Each row of numbers stands for one thing and depends on some of the facts below. Use the named rows to name the rest.

How the things are related:
π: is of sort; φ: points at; Ψ: refers to; η: belongs to class
nedredron π:274 φ:brurok,lustul Ψ:bruplim η:412
rigrik π:310 φ:brenir η:773
drepu π:734 Ψ:vuzak η:412
sasun π:734 φ:sebasus Ψ:grosken η:773
sustur π:274 φ:fliflim,libu η:497
flebro π:310 φ:skisas η:773
vuzak π:274 Ψ:rudiflor η:497
digre π:734 Ψ:mamin η:497
stofetran π:310 φ:fifak η:497
zamor π:310 φ:trulun Ψ:truga η:539
sebasus π:517 η:539
lustul π:310 φ:briki Ψ:brustu η:539
skoplur π:274 η:754
buvol π:517 φ:vuzak,skoskil η:497
dekekler π:310 φ:bapar,stogros η:754
skozer π:274 φ:fupefal,sebasus η:412
mebotem π:734 η:539
zuklur π:310 Ψ:sule η:497
divom π:274 Ψ:govun η:497
serur π:517 φ:sebasus,trulun Ψ:butres η:539
zekla π:310 φ:boplim Ψ:binon η:754
senam π:517 Ψ:vaklin η:539
binon π:734 φ:stutribro,fliflim η:539
brostel π:310 φ:nonor,staza,sitol η:497
posu π:310 φ:stiplen Ψ:tidridrir η:754
vomu π:517 φ:sule η:412
skorer π:310 Ψ:mulom η:412
brurok π:517 φ:serur Ψ:fiplusto η:773
posutres π:310 φ:brenir η:497
fifak π:517 Ψ:kodol η:754
skaso π:274 φ:lirel Ψ:vedru η:754
gistiflo π:274 φ:gramer,kodol η:412
troko π:274 φ:digre Ψ:dresto η:412
ribu π:734 η:539
bruplim π:310 φ:greri Ψ:zamor η:412
ropla π:517 Ψ:flebro η:754
sule π:274 η:497
vikigrer π:274 φ:muzodal η:754
vistir π:517 Ψ:flime η:773
skisas π:734 η:754
lustik π:274 φ:fliflim η:754
stutribro π:734 Ψ:plizom η:412
greri π:274 φ:ribu η:773
kodran π:274 φ:deklas Ψ:nikle η:539
plizom π:310 Ψ:vuzazon η:773
lenuler π:517 φ:fupefal,posutres Ψ:nonor η:754
fikobi π:310 Ψ:gramer η:412
kina π:310 φ:mubre Ψ:skoplur η:754
retrak π:274 Ψ:vobru η:539
stustil π:310 φ:klebri Ψ:drazivok η:773
tedran π:734 φ:serur,mamin η:412
brenir π:274 Ψ:muzodal η:773
pomas π:310 φ:serur η:754
tezir π:274 η:754
tridrin π:310 Ψ:boplim η:754
skobri π:310 φ:greri,grevoki η:773
zonisel π:310 φ:luklumul,fliflim,lustul η:754
stebi π:734 η:754
pugri π:734 Ψ:drapom η:754
klebri π:734 φ:tezir η:539
flebres π:310 φ:magras Ψ:digre η:539
stogros π:517 η:539
flustor π:274 Ψ:tuflek η:412
vuzal π:310 φ:digar,trulun η:497
digar π:734 φ:briki η:412
plavur π:310 Ψ:briki η:497
fadre π:274 φ:fifak Ψ:fifak η:412
ripan π:274 φ:drapom,sebasus Ψ:troko η:754
bilenos π:310 φ:boplim Ψ:zoli η:497
mamin π:517 η:754
staza π:310 Ψ:dromen η:754
grosken π:310 φ:tridrin Ψ:kodran η:754
groflo π:517 Ψ:kludem η:412
butres π:274 φ:klebri Ψ:sapok η:539
tidridrir π:274 φ:drapom,trebul,metel,trulun η:539
skoskil π:310 η:497
drubas π:274 φ:lenuler Ψ:kuplek η:412
grevoki π:734 Ψ:tezir η:773
pleto π:310 φ:tezir,fliflim η:497
lodrur π:734 Ψ:mufla η:497
sitol π:310 φ:trebul,vistir η:497
mubre π:734 η:412
didro π:274 φ:briki η:412
drofatri π:310 Ψ:stiplen η:539
vobru π:734 φ:staklum,pomas Ψ:tridrin η:497
staklum π:310 φ:gistiflo Ψ:mebotem η:539
basti π:310 φ:vobru Ψ:masi η:539
grufur π:517 φ:nosam,trulun,paklas η:497
gofal π:310 φ:vezu,pomas Ψ:sasun η:497
fupefal π:274 φ:brenir Ψ:basti η:497
nalu π:517 φ:fliflim Ψ:senam η:773
vezu π:310 η:412
vuzazon π:734 φ:duvin,mamin Ψ:fikobi η:773
plosevo π:274 φ:skoskil η:773
vuflerir π:734 Ψ:klafles η:773
dromen π:734 φ:briki Ψ:pleto η:773
beskos π:274 φ:pavodo Ψ:nagedrem η:754
gramer π:310 φ:serur Ψ:gofal η:412
traze π:310 Ψ:kunuk η:497
vedru π:734 φ:nase Ψ:vezu η:754
klokur π:517 φ:pudren,fupefal,skoskil η:773
mulom π:310 Ψ:ropla η:497
metel π:310 φ:flanul Ψ:paklas η:497
zoli π:517 φ:klebri,basti η:754
brustu π:310 η:754
pliflos π:274 Ψ:bapar η:412
fiplusto π:310 φ:vuflerir Ψ:klebri η:773
trebul π:517 Ψ:divom η:497
drapom π:310 Ψ:flebres η:497
luklumul π:310 Ψ:staban η:773
lirel π:734 η:539
fliflim π:274 φ:fifak,trulun η:539
grudrir π:734 Ψ:gonur η:539
mifam π:274 η:773
flale π:734 φ:visok,mamin Ψ:lodrur η:773
govun π:274 Ψ:duvin η:412
dovok π:274 Ψ:pomas η:539
fekles π:310 φ:mebotem,trulun,ripan Ψ:milur η:412
flanul π:310 φ:skozer Ψ:stogros η:754
staban π:734 φ:stebi Ψ:fuganu η:412
flime π:517 φ:fekles η:497
muzodal π:274 Ψ:grudrir η:539
kludem π:274 φ:sebasus,briki η:412
dofle π:517 Ψ:kina η:412
flidro π:734 φ:luklumul Ψ:gistiflo η:773
deklas π:274 Ψ:brenir η:412
zitivik π:310 Ψ:klenar η:754
milur π:310 Ψ:plavur η:773
libu π:734 φ:luklumul Ψ:skisas η:754
tuflek π:274 φ:libu Ψ:gatuk η:497
sapok π:310 φ:pliram,tuflek,tridrin η:412
nagedrem π:517 φ:trulun Ψ:retrak η:412
paklas π:310 φ:lodrur Ψ:ribu η:497
kodol π:274 φ:fledra,flidro Ψ:roplos η:412
kolagres π:310 φ:staban Ψ:mifam η:754
pugrak π:310 φ:grevoki η:539
nase π:310 η:773
drazivok π:310 η:497
dizam π:310 φ:plosevo,vedru η:539
duvin π:310 φ:beskos Ψ:rekin η:539
mufla π:274 φ:tezir,pliram Ψ:vistir η:412
fuganu π:274 Ψ:zekla η:497
masi π:310 Ψ:deklas η:754
boplim π:310 φ:ripan Ψ:fupefal η:497
gonur π:734 φ:mamin η:773
kuplek π:310 φ:visok η:773
kedrim π:274 φ:visok η:539
gimir π:310 φ:pliram η:773
vaklin π:310 Ψ:tedran η:539
nonor π:274 η:497
rekin π:310 η:497
roplos π:517 Ψ:vatro η:497
nikle π:310 φ:boplim,drepu,posutres η:754
fledra π:310 φ:vebrik Ψ:nedredron η:412
dresto π:310 Ψ:zuklur η:754
briki π:274 φ:pavodo Ψ:flale η:773
stiplen π:310 φ:digar,lenuler,mebotem Ψ:pudren η:412
tunu π:274 φ:tedran,mamin Ψ:skorer η:773
pudren π:274 φ:luklumul,flale Ψ:posu η:754
kunuk π:517 φ:gramer Ψ:staza η:412
visok π:310 φ:sebasus,mamin Ψ:nalu η:497
gatuk π:734 φ:ripan Ψ:klokur η:539
pevul π:734 Ψ:trulun η:412
troto π:310 φ:mebotem η:497
magras π:274 η:754
vatro π:310 φ:staklum Ψ:vuflerir η:539
nosam π:274 Ψ:dovok η:773
bapar π:517 φ:grubrom η:497
pavodo π:310 η:412
grubrom π:310 φ:mubre,deklas η:539
trulun π:734 φ:drapom,fifak η:773
vebrik π:517 η:754
sizoskas π:517 φ:dekekler,gonur η:497
rudiflor π:274 Ψ:stutribro η:773
truga π:734 φ:stustil,kina Ψ:pugri η:497
klafles π:274 Ψ:serur η:754
pliram π:310 η:773
klenar π:310 φ:brurok Ψ:kedrim η:773

Some rows with their names:
[ 10 -13 -30  -6  23   7  32  -5  34 -24  -7  26 -29 -17 -27  18  -6 -27
  -3   7  13  17  29 -21  18  14  -5 -13 -18  10   6 -11] : grevoki
[ 13   0  -1  14  14   4  26   4   8 -19 -21  27  -2  -7  -9   9  20  -2
  -5  16   7  -8 -12 -20  28   1 -16   0 -16  -5  29  -7] : pliflos
[-13 -16  -8  13  20 -11 -15   8  19   9  28   2  21  31  15 -32 -21  28
 -14  10 -15  -4 -19  20  -7 -22  -3  51  23 -18  -2  -9] : traze
[ 12  13  17  11 -16   9  10  -4 -16 -10 -26   7   3 -10  -7  13  20  -9
   7   3   2 -11  -8 -21  21  -1  -6 -23 -16   5   2   0] : troko
[  1 -13 -30 -26  39   3  21  -5  15  -6   0   4 -40 -28 -25  32   1 -27
   3   6  24  31  34  -3  -1  30   7 -22 -22   2  16   5] : ribu
[ 11 -14  -7   7  14   8  23 -11 -11 -11   0  12   1  -2   4 -11   2  -6
   0  30  -9  -3 -22 -10  24   5  -8   0  -2 -30  39   9] : magras
[  0  13 -27  -5 -10  38   5 -36  11 -15   2   8  -8   1  -7  42  11 -52
  12 -36  27  -1  48 -19  25  16  10 -27   4  24  -8   5] : flale
[ 15 -26 -35 -10  18  13  29 -34   6 -20  25   8 -23  -7  -4 -16 -37 -34
   7  29 -12  19  15 -10  15  16   2  -8   8 -23  14  11] : lodrur
[-21  -2  -2   0  41 -21 -20  45  37  17  -2  -4   2   8  -5  14  13  31
 -24 -12  14   5  -4  28 -20 -14  -3  41  -6  14   0 -20] : drofatri
[  7  10  16  10 -16  18   8  -1 -15  -9 -34   3   3  -8 -10  17  14 -14
  11   2  -2 -13 -10 -21  25  -7 -11 -22 -19   2  -6  -1] : kodol
[ 46 -21  19 -18 -49 -32  41 -10   7   0   3  10   4 -52  29   4   0  12
   4 -10  -5 -11  22 -15  28  24  -4 -39 -23  51   6  10] : nagedrem
[-23  13  17  -7  12 -14 -40  30  11  26  -9 -24   7   7   0  20  14  22
  -8 -23  11   1   2  31 -31 -13   5  21  -8  23 -24 -11] : dizam
[ -6  13  14   3   0  18  -7  -3  -1  -6 -18  -1  -6 -16 -17  17  14 -15
  -1   9   7   0  14  -1  15   9   3 -20 -24   8 -28  -9] : plosevo
[-33  17   7  17  20 -16 -10  46  16  18   9   5  10  10 -11   5  21  32
 -24   9  16  25  23   3 -25 -30 -13  36  22  -2   9 -23] : plizom
[ -6 -20  22  -1 -24 -18 -26 -23  -3  33  37 -19  21  24  38 -19 -15  30
  -1   0 -28 -22 -12  26 -12  -2  13  39   1  13 -31   3] : boplim
[-14  17   6  -8  18  25 -22  -8  -5   3  -6 -15  -3 -17  -5  34  31 -23
   3  -9  27   5  24  17   7  23  16 -23 -21  11 -11   3] : kedrim
[ -3  16  17  -3  14 -30 -37  40   5  14  16 -14  14 -18  16  -6  11  33
 -33 -35  14   8   2  40 -32 -27  -4  -8 -17  42 -22   3] : zamor
[ -3   2  15  13 -24  -5 -20  10 -11  14  -3 -13  28  29  20 -13  -8  16
   3 -16 -21 -22 -35   8 -12 -36  -4  29  18   5  -5  -1] : flanul

Name these rows:
No name comes twice in this set of rows, the named rows included.
[ -1  19  28  12 -27 -21 -13  24 -12  15 -17  -9  14  21  -1   5  14  35
   5 -18  -1 -18 -19   0 -23 -27  -6  14   7  14 -10  -9]	stiplen
[-22  21   3  22  23  16  10  13  12  -7   2  15   0 -28 -25  13  29 -19
 -23  46  14  39  35 -13   7  -2 -15   1   2  -3  21 -15]	rudiflor
[-14  12  -7  26  -9  26 -46 -25  12   8  44 -10  50  51  44 -15   5  -2
  -8 -44   1 -31  -4  24   1 -18  17  40  50  11  -8   4]	visok
[ -4  -9   7  -1  -6  29 -12 -28 -19  -6   4 -10   8  -3  10 -18 -20 -28
   5  31 -25  -1  -5   2  18   5   7 -11  -8 -19 -28   8]	tuflek
[ 40   8   1 -10  -5 -25  21  -7 -16 -23  35  24 -23 -63   4 -18  -4 -11
 -27 -16  14  29  44  -4  -6   0 -11 -90 -38  43 -16  29]	trulun
[  3   1 -12 -29   7   4   5  -6  -9  -2  -9  -9 -30 -40 -19  29  -8 -35
   6  -4  10  28  37   0  -5  14   5 -46 -35  18 -19  12]	binon
[ 23 -11 -25  -5   3  -2  50 -11   3 -17 -17  24 -28 -12 -23  20  -2 -20
  12   4   5   9  13 -37  18   8 -13 -20  -8  -5  33   3]	mubre
[ 10 -12 -25  -8  26   3  32  -7  21 -19   0  20 -36 -18 -28  20  -7 -22
   0   7  17  23  38 -21  15  21  -4 -19 -11   0   9  -6]	vuflerir
[  0   4  -1 -23 -23   0   9  10  10  -7 -16  10 -15 -40 -13   5 -13 -16
  -1  -9  -3  15  26  -8   5  16   1 -41 -20  19 -29  -3]	nalu
[ -6   1  10   9   5 -30   5  34   3  14  -7  16   7  24  -4   3  21  50
  -7  -9   6  -9 -20  -7 -12 -23 -15  33   9  -9  26 -11]	skorer

Now the same things, written a new way:
Known rows:
[ 40   9 -69 -48  22   2 -10   9  -3 -32  -2  23  -5 -10  25  35  -6  25
 -31  21  21   9   0  -2 -19   7] : troto
[ 17   6 -73 -42  27  21  -7  -2   0 -35 -10  -4   8 -16  32  34   0  34
 -31  15  24  23  -3   7 -13  15] : mebotem
[ 37  13 -63 -41  25   3 -10  12  -4 -35   1  18   5 -14  20  34  -4  27
 -23  21  18   5   0   6 -16  10] : zamor
[ 20   4 -67 -41  27  13  -1   7  -5 -51 -11   9 -11 -20  16  34   1  35
 -35  18  34   4  -5  -4 -18   8] : trulun
[ 34   1 -55  56 -11   0   7   1   6 -44  -5   9 -54  23 -43  46 -35 -22
 -52   4  -7 -18   5 -45 -36   7] : fifak
[ 32   6 -74 -40  21   9  -7   1  -1 -32  -3   5   0 -10  20  35  -9  28
 -30  17  19  21  -1   1 -18  12] : paklas
[ 34   7 -50 -12   4   9  -9   6  -1 -20  -3  13 -12   1 -18  38 -11  26
 -32  16  -1  17   4   4 -24   3] : tuflek
[ 40  -5 -81 -45  13 -13   2   0  -6 -48 -10  29 -34  -9  -5  38 -12  19
 -55  25  41   7  -4 -22 -31  -2] : posu
[ 38  11 -64 -47  21  10 -12 -19   0 -32  -9   0  27  -9  19  33  -3  25
 -14  15  17  17   1   6 -16  21] : fikobi
[ 22   8 -70 -49  28  16  -9   4  -1 -35  -8   9   5 -16  37  33   3  32
 -28  18  25  14  -2   5 -13  11] : klebri
[ 28 -10 -60 -10  -6   1   2  -6  -2 -37 -17  22 -52   4 -43  40 -11  20
 -60  18  21  14  -1 -17 -36  -8] : skoplur
[ 26   6 -58  -6   7  12  -7  37   1 -15   9  21 -40   2   0  38 -15  32
 -46  15  -8  23   1   4 -21  -7] : fupefal
[ 48   6 -58 -35  27   6 -11 -26  -5 -34   0  24  12 -15  20  34  -1  17
 -25  15  28  13  -4   2 -23  16] : gofal
[ 33  17 -32  31  -2  10  -9  16   9 -29  -9  45 -42  23  12  42  -9 -17
 -31   3 -19 -51  12 -29 -25   3] : flime
[ 34   7 -50 -11   3  10  -9   5  -1 -21  -3  10 -13   1 -18  38 -12  27
 -31  16  -2  19   4   4 -23   4] : divom
[ 33  10 -48 -13   5  14 -13   6   1 -16  -1  11  -7   1  -9  37  -8  28
 -25  15  -6  19   5  11 -20   6] : govun
[ 18   7 -58   2   3  25  -9  32   1   2   7 -14 -26 -10  -5  48 -16  29
 -44  23  -6  22   9   5 -13   5] : deklas
[ 21  -9 -99 -28  18  -4   9  18   1 -47   3  16 -56  -1   6  32 -23  33
 -69  13  24  50 -14 -14 -29  -8] : tridrin

Name these rows:
No name comes twice in this set of rows, the named rows included.
[ 32   7 -66 -45  29   2  -3  18  -8 -53  -5  20  -5 -21  14  33  -3  33
 -32  23  32  -3  -5  -5 -19   6]	dromen
[ 25   8 -79 -43  27  19  -8  -4   1 -27  -3 -13  16 -14  35  35  -9  32
 -27  16  18  37  -2   7 -12  20]	mubre
[ 27  16 -25  47   1  11  -3  28   4 -47  -8  39 -49  17 -10  42 -10 -11
 -31   4 -14 -62   9 -32 -26   2]	klokur
[ 17  14 -35  54   1  26  -5   9  11 -30  -6   6 -29  21   1  43 -14 -11
 -26  -3 -27 -28  10 -19 -19  13]	stogros
[ 27  13 -80 -73  14  10  -8  -8   3 -38 -25 -26  39  -5  16  32  -9  35
  -9  21  17  24   6   1 -11  25]	stutribro
[ 35  11 -56 -32  20   1  -5  14  -5 -56  -1  13 -23 -19  16  36   0  33
 -29  25  26   5  -6 -13 -19   4]	skobri
[ 18   2 -70 -19  22  17   1   4  -3 -49  -5 -14  -5 -15  -3  36 -10  36
 -32  14  22  20  -4  -3 -18  14]	nase
[ 29   0 -57  56 -11   3   8   2   8 -44  -8   9 -61  25 -40  46 -32 -20
 -54   2  -7 -16   6 -46 -36   5]	vebrik
[ 32  10 -76 -52  27  11 -10   3  -1 -28  -1   5  14 -15  37  34  -5  31
 -26  19  20  24  -1   6 -13  16]	digar
[ 26   5 -71 -16  23   8   1  11  -5 -50   3 -16   2 -16 -11  36 -18  35
 -28  18  20  23  -5  -3 -18  16]	luklumul
[ 17  11 -34  64  -1  21   3  16   8 -48  -6   0 -36  18 -27  43 -22  -8
 -30  -3 -20 -32   7 -30 -24  13]	vistir
[ 40   9 -61 -37  26  13 -12 -25  -2 -30  -2   8  24 -12  23  33  -2  23
 -18  14  20  21  -1   8 -17  21]	gramer
[ 25  17 -38  56   1  19  -5  16  10 -31   0   5 -24  20  -7  43 -21 -11
 -21  -2 -28 -27  10 -19 -20  15]	sebasus

The same things again, as new rows of numbers:
Some things and their rows:
[ 30   7  12 -46  29  -4  -9 -20  31  26 -13  -2] : trebul
[  7  19  -4  19 -27  24  -2   8  -7 -43   1  18] : dizam
[ 56 -50   0 -89  53  -4 -16  -4  69  27  -4  -4] : digre
[ 67 -45 -17 -70  65 -13 -12  17  75  -9  14   5] : vobru
[  0  42  -1  17 -27  13 -23 -11 -55  -3   9 -33] : retrak
[ 27  26   5  14  -8   1 -15 -11 -32  -5   4 -35] : klafles
[-25  24 -20 -25   0  -6  -2 -10   5  29   0   0] : groflo
[-17 -37 -64 -51  30   9  -6   6  31  -4  16 -17] : tedran
[ 27   2  21  -9  -2  15 -11 -15  -7  -4  -6   2] : zitivik
[-17  42  -8  15 -46  25  40   2 -18 -46 -22   2] : fliflim
[ 51  14  25   3   0  14 -23  -5  31 -53   0   2] : posutres
[ 34  21   9  26   0  17 -30  10 -26 -23  21 -13] : pudren
[ 55  12  31   4  14  11 -17 -17  26 -51   3  -1] : metel
[ 28  10   0 -32  19   6   0   2  46  -9 -12  16] : flime
[ 29   1  23 -11   1  16 -11 -17  -8  -4  -3   1] : staza
[  7  22  -2  19 -26  24  -4   9  -6 -43   1  19] : grubrom
[ 34 -58 -29 -88  36   2   0  24  53  36 -12  12] : stebi
[ 17  24  11   0 -23  22 -28  -1 -32   1  -6 -30] : magras

Which thing is each row?
No name comes twice in this set of rows, the named rows included.
[  0  46  -4  36 -13  18 -42 -21 -37 -39  25 -48]	tunu
[ 10  34   0  29 -20  18 -24   6 -40 -26  13 -16]	kodran
[ -2  25  11  28 -16  21 -15 -13  -3 -36  25   9]	bruplim
[-18  24 -28  -5  10  -5   2   0  11   5  15  15]	kunuk
[ 17  21   5  18  -2  23  -9  -7 -32 -27   9 -18]	ripan
[ -5  37 -16  33 -32  30 -24   7 -45 -33  12 -23]	kedrim
[ 43  36  22  11 -10  15 -21  -1   8 -46  -3 -26]	sustur
[ 33   8  51 -16   2  29 -16 -43  13 -15  -9  -9]	drapom
[ 46  29  36  -6   2   8 -44 -29 -13  -9  -5 -52]	vuzak
[ 21  29  10  22  -8   6 -18 -10  10 -51  15   2]	stustil

